Below are the code and all the weights of a small trained network. Each question names an input and a target symbol and asks about switching units off, where a switched-off unit gives its printed mean instead of its output.

import numpy as np


def w(rows, s, z=0):
    codes = np.array(rows[::2]) - 128.0
    scale = np.full(codes.shape[1], s)
    scale[-1] = z or s
    return codes * scale


def norm(h):
    return h / np.sqrt((h * h).mean(-1, keepdims=True) + 1e-5)


def f(y):
    return np.maximum(y, 0)


def softmax(a):
    e = np.exp(a - a.max(-1, keepdims=True))
    return e / e.sum(-1, keepdims=True)


def log_softmax(a):
    a = a - a.max(-1, keepdims=True)
    return a - np.log(np.exp(a).sum(-1, keepdims=True))


def net(x, mask):
    ids = ['αγδεζηλμξπσφψω'.index(c) for c in x.split()]
    T = len(ids)
    res = E[ids] + P[:T]
    r = norm(res)
    for j in range(3):
        rows = slice(3 * j, 3 * j + 3)
        q, k, v = (r @ M[0][rows].T for M in (Q, K, V))
        z = softmax(np.where(np.tri(T) > 0, q @ k.T / 3**0.5, -1e9)) @ v
        o = O[0][rows]
        res = res + np.where(mask[j], z, o[:, -1]) @ o[:, :-1]
    y = f(norm(res) @ A[0][:, :-1].T + A[0][:, -1])
    res = res + np.where(mask[3:7], y, B[0][:, -1]) @ B[0][:, :-1]
    return log_softmax(norm(res)[-1] @ U[:, :-1].T + U[:, -1])


Q, K, V, O, A, B = {}, {}, {}, {}, {}, {}
E = w([
[107,139,114,115,154],'α',
[113,81,68,135,82],'γ',
[88,103,115,148,66],'δ',
[95,145,143,127,124],'ε',
[65,95,4,130,99],'ζ',
[142,50,107,135,115],'η',
[91,138,127,128,136],'λ',
[95,149,118,110,132],'μ',
[98,146,142,134,141],'ξ',
[91,157,139,124,124],'π',
[169,179,102,152,83],'σ',
[169,164,141,190,133],'φ',
[75,158,133,138,130],'ψ',
[150,101,77,174,109],'ω',
],0.024)
P = w([
[194,18,148,101,160],'0',
[81,99,188,253,96],'1',
[105,89,181,223,105],'2',
[119,85,166,212,124],'3',
[86,252,71,158,148],'4',
[82,217,62,148,157],'5',
[102,188,54,152,178],'6',
],0.0061)
Q[0] = w([
[188,216,82,154,120],'h1',
[108,132,153,159,115],'h1',
[141,71,114,198,125],'h1',
[122,173,81,204,112],'h2',
[105,159,157,68,189],'h2',
[1,61,187,121,135],'h2',
[89,39,212,121,137],'h3',
[121,155,119,94,132],'h3',
[192,165,88,112,104],'h3',
],0.016)
K[0] = w([
[121,151,90,254,138],'h1',
[177,121,145,123,132],'h1',
[176,166,106,109,105],'h1',
[101,130,80,216,125],'h2',
[86,153,166,118,149],'h2',
[68,83,184,95,127],'h2',
[167,123,112,53,164],'h3',
[150,130,156,173,111],'h3',
[101,149,101,179,119],'h3',
],0.018)
V[0] = w([
[157,141,204,99,124],'h1',
[149,117,124,153,225],'h1',
[131,120,89,60,118],'h1',
[120,190,172,122,152],'h2',
[121,9,133,178,77],'h2',
[149,193,127,153,117],'h2',
[125,122,121,117,167],'h3',
[149,137,162,83,102],'h3',
[172,131,137,158,109],'h3',
],0.016)
O[0] = w([
[184,163,134,125,164,16],'h1',
[115,165,145,213,197,107],'h1',
[68,87,170,100,123,38],'h1',
[153,168,184,81,130,94],'h2',
[132,108,2,124,167,255],'h2',
[164,93,178,154,132,167],'h2',
[143,121,126,170,113,92],'h3',
[139,117,147,80,211,37],'h3',
[61,197,117,144,132,133],'h3',
],0.015,0.006)
A[0] = w([
[70,236,137,60,188,104],'n1',
[46,123,97,120,140,69],'n2',
[155,192,147,104,140,2],'n3',
[57,162,255,82,170,48],'n4',
],0.006,0.0044)
B[0] = w([
[174,186,89,101,184,251],'n1',
[146,253,205,136,79,207],'n2',
[108,227,123,94,118,136],'n3',
[23,132,56,119,178,214],'n4',
],0.0074,0.0019)
U = w([
[92,117,167,211,196,137],'α',
[76,109,135,85,84,54],'γ',
[119,104,46,56,104,109],'δ',
[213,159,71,59,208,103],'ε',
[134,85,151,148,56,175],'ζ',
[54,150,131,129,183,84],'η',
[149,80,14,189,112,172],'λ',
[96,68,174,90,143,187],'μ',
[251,154,129,211,198,105],'ξ',
[182,146,178,38,172,231],'π',
[70,190,121,30,185,76],'σ',
[150,169,125,157,183,63],'φ',
[219,129,155,142,17,130],'ψ',
[64,159,128,172,90,2],'ω',
],0.015,0.0061)

Each question gives the input, a string of symbols that net reads in full, and the target symbol t.
The units are the heads (3 rows each of Q, K, V and O) and the neurons (one row each of A and B). Each row of codes is followed by its name. A weight is (code - 128) times the scale printed after its matrix; where a second scale follows, it is the last column's (O, A, B and U).
mask holds one flag per unit, heads first, then neurons. A switched-off unit (its flag False) gives its mean, the last column of its rows in O or B, instead of its output. The means were averaged over made-up inputs and are rounded, as every weight is.
A unit's drop is (log p(t) with every unit on - log p(t) with that unit switched off) / (log p(t) with every unit on - log p(t) with every unit switched off).
The circuit of an input: a set's keep is (log p(t) with only the set's units on - log p(t) with every unit switched off) / (log p(t) with every unit on - log p(t) with every unit switched off). Starting from all 7 units, units are removed one at a time, each time the one whose removal leaves the highest keep (on an exact tie, the one counted first), for as long as the keep stays at least 0.8.
units of the circuit, in order: the units of the circuit, biggest drop first
most important unit: the unit with the biggest drop
k most important neurons: the k neurons with the biggest drops, biggest first
which heads matter: for each layer, one digit per head in row order, 1 if its drop is at least 0.15 and else 0, layers parted by /
drop when u is switched off: that unit's drop, to one decimal
input ζ μ α, target ζ: most important unit => h3
input ε ε δ σ ξ, target ε: which heads matter => 110
input π σ γ σ ε σ ε, target σ: which heads matter => 011
input ω ψ σ α, target ω: which heads matter => 011
input η σ ξ λ, target η: units of the circuit, in order => (h1; h2)
input σ α ψ ψ, target σ: which heads matter => 001
input π ω λ ε, target π: units of the circuit, in order => (h2; h3)
input η ε π, target η: which heads matter => 110
input ω ψ ω ξ, target ω: units of the circuit, in order => (h3; h2)
input ψ ε ξ, target ψ: units of the circuit, in order => (h2; h3)
input ε σ α α, target ε: units of the circuit, in order => (h1; h3)
input μ ψ λ λ, target μ: which heads matter => 101
input μ σ ψ ω π ω ψ, target ω: which heads matter => 110
input ζ ξ ψ, target ζ: most important unit => h3
input ψ ω λ ω λ ε ξ, target ω: which heads matter => 011
input σ σ σ ξ, target σ: which heads matter => 001
input ζ δ ψ γ ψ, target δ: which heads matter => 100
input σ δ ζ α, target σ: units of the circuit, in order => (h3; h2)
input σ μ σ ω σ ψ, target σ: 2 most important neurons => (n1; n4)
input σ π π ω α, target π: most important unit => h2
input π ε ω π, target π: drop when n4 is switched off => 0.0
input α α δ π, target α: drop when h3 is switched off => 0.1
input ξ λ φ, target ξ: drop when h1 is switched off => 0.6
input σ λ σ φ φ σ, target ξ: drop when h1 is switched off => 1.0
